Here is a tiny trained network, its code and every weight. The questions are about switching its units off for an input and a class, where a switched-off unit gives its printed mean instead of its output.

import numpy as np


def w(rows, s, z=0):
    codes = np.array(rows[::2]) - 128.0
    scale = np.full(codes.shape[1], s)
    scale[-1] = z or s
    return codes * scale


def f(y):
    return np.maximum(y, 0)


def log_softmax(a):
    a = a - a.max(-1, keepdims=True)
    return a - np.log(np.exp(a).sum(-1, keepdims=True))


def net(x, mask):
    res = np.array(x, float).reshape(1, 5) / 4 @ E
    y = f(res @ A[0][:, :-1].T + A[0][:, -1])
    res = res + np.where(mask, y, B[0][:, -1]) @ B[0][:, :-1]
    return log_softmax(res[-1] @ U[:, :-1].T + U[:, -1])


A, B = {}, {}
E = w([
[76,133,138,185,105,127,144],'x0',
[78,4,101,70,171,80,102],'x1',
[118,63,192,133,126,68,185],'x2',
[206,98,109,149,75,88,113],'x3',
[195,114,61,141,165,179,163],'x4',
],0.013)
A[0] = w([
[180,103,66,115,192,138,109,255],'n1',
[251,134,122,254,81,186,176,163],'n2',
[52,77,117,87,98,122,111,177],'n3',
[128,115,124,78,198,140,167,60],'n4',
[110,210,226,169,87,73,94,164],'n5',
[52,146,176,78,94,114,90,107],'n6',
[129,115,184,73,177,102,184,101],'n7',
[201,73,193,192,50,32,62,227],'n8',
[189,135,124,214,165,130,190,223],'n9',
[199,159,137,182,170,194,136,110],'n10',
[53,118,151,70,204,178,110,91],'n11',
[144,186,186,118,64,178,126,143],'n12',
[168,133,81,180,142,216,53,148],'n13',
[19,106,168,173,148,197,138,142],'n14',
[197,101,84,112,145,104,200,194],'n15',
[86,77,133,163,182,124,132,215],'n16',
[2,174,149,205,193,150,140,135],'n17',
[146,180,53,117,141,250,102,106],'n18',
[148,225,102,222,80,150,133,184],'n19',
],0.0098,0.0042)
B[0] = w([
[114,75,144,84,133,118,106,204],'n1',
[117,134,114,194,78,251,132,253],'n2',
[95,120,139,152,95,101,139,211],'n3',
[125,72,91,97,130,173,115,160],'n4',
[110,210,205,132,168,128,100,223],'n5',
[154,165,138,154,150,136,156,200],'n6',
[82,86,154,93,132,163,86,175],'n7',
[141,108,137,194,26,126,146,250],'n8',
[141,113,130,194,80,182,150,203],'n9',
[100,129,153,142,119,162,111,198],'n10',
[178,74,66,155,103,134,178,196],'n11',
[125,182,186,117,136,187,123,204],'n12',
[109,100,189,94,113,98,84,199],'n13',
[198,94,128,152,109,92,181,193],'n14',
[161,58,120,114,126,128,120,190],'n15',
[140,63,135,112,84,114,142,190],'n16',
[172,112,152,136,110,100,177,210],'n17',
[82,106,160,110,107,97,76,217],'n18',
[114,147,122,128,192,246,119,245],'n19',
],0.012,0.014)
U = w([
[121,166,45,127,189,103,138,90],'0',
[144,104,163,139,105,25,142,130],'1',
[90,168,169,152,150,170,98,141],'2',
[156,190,130,146,217,132,179,101],'3',
[181,102,80,175,124,163,189,133],'4',
[127,92,119,32,178,132,95,152],'5',
[114,180,9,153,254,124,127,1],'6',
],0.016,0.0099)

Each question gives the input, the list of numbers given to net, and the class t.
The units are the neurons (one row each of A and B). Each row of codes is followed by its name. A weight is (code - 128) times the scale printed after its matrix; where a second scale follows, it is the last column's (A, B and U).
mask holds one flag per neuron, in row order. A switched-off neuron (its flag False) gives its mean, the last column of its row in B, instead of its output. The means were averaged over made-up inputs and are rounded, as every weight is.
A unit's drop is (log p(t) with every unit on - log p(t) with that unit switched off) / (log p(t) with every unit on - log p(t) with every unit switched off).
The circuit of an input: a set's keep is (log p(t) with only the set's units on - log p(t) with every unit switched off) / (log p(t) with every unit on - log p(t) with every unit switched off). Starting from the 12 units with the biggest drops (on a tie, the unit counted first), units are removed one at a time, each time the one whose removal leaves the highest keep (on an exact tie, the one counted first), for as long as the keep stays at least 0.8.
units of the circuit, in order: the units of the circuit, biggest drop first
k most important neurons: the k neurons with the biggest drops, biggest first
drop when u is switched off: that unit's drop, to one decimal
input [1,5,6,-3,3], class 1: units of the circuit, in order => n2
input [7,5,0,1,4], class 1: units of the circuit, in order => n2; n19
input [-2,2,-1,-6,2], class 4: 2 most important neurons => n11; n5
input [2,8,6,-8,2], class 4: 2 most important neurons => n11; n4
input [-5,0,3,-7,-5], class 1: 3 most important neurons => n2; n19; n9
input [2,3,-1,0,8], class 5: 2 most important neurons => n8; n1
input [5,8,-3,3,0], class 1: 2 most important neurons => n2; n19
input [2,1,-5,-7,1], class 1: 2 most important neurons => n2; n18
input [8,7,4,2,5], class 1: 2 most important neurons => n2; n19
input [8,3,-5,-4,-3], class 4: 3 most important neurons => n11; n13; n18
input [7,3,7,6,0], class 1: 2 most important neurons => n19; n2
input [-8,6,0,-6,-8], class 4: drop when n5 is switched off => 0.2
input [-1,4,1,-6,6], class 5: drop when n1 is switched off => 0.2
input [-5,-1,7,-7,-3], class 1: units of the circuit, in order => n19
input [2,5,5,1,6], class 5: drop when n17 is switched off => 0.1
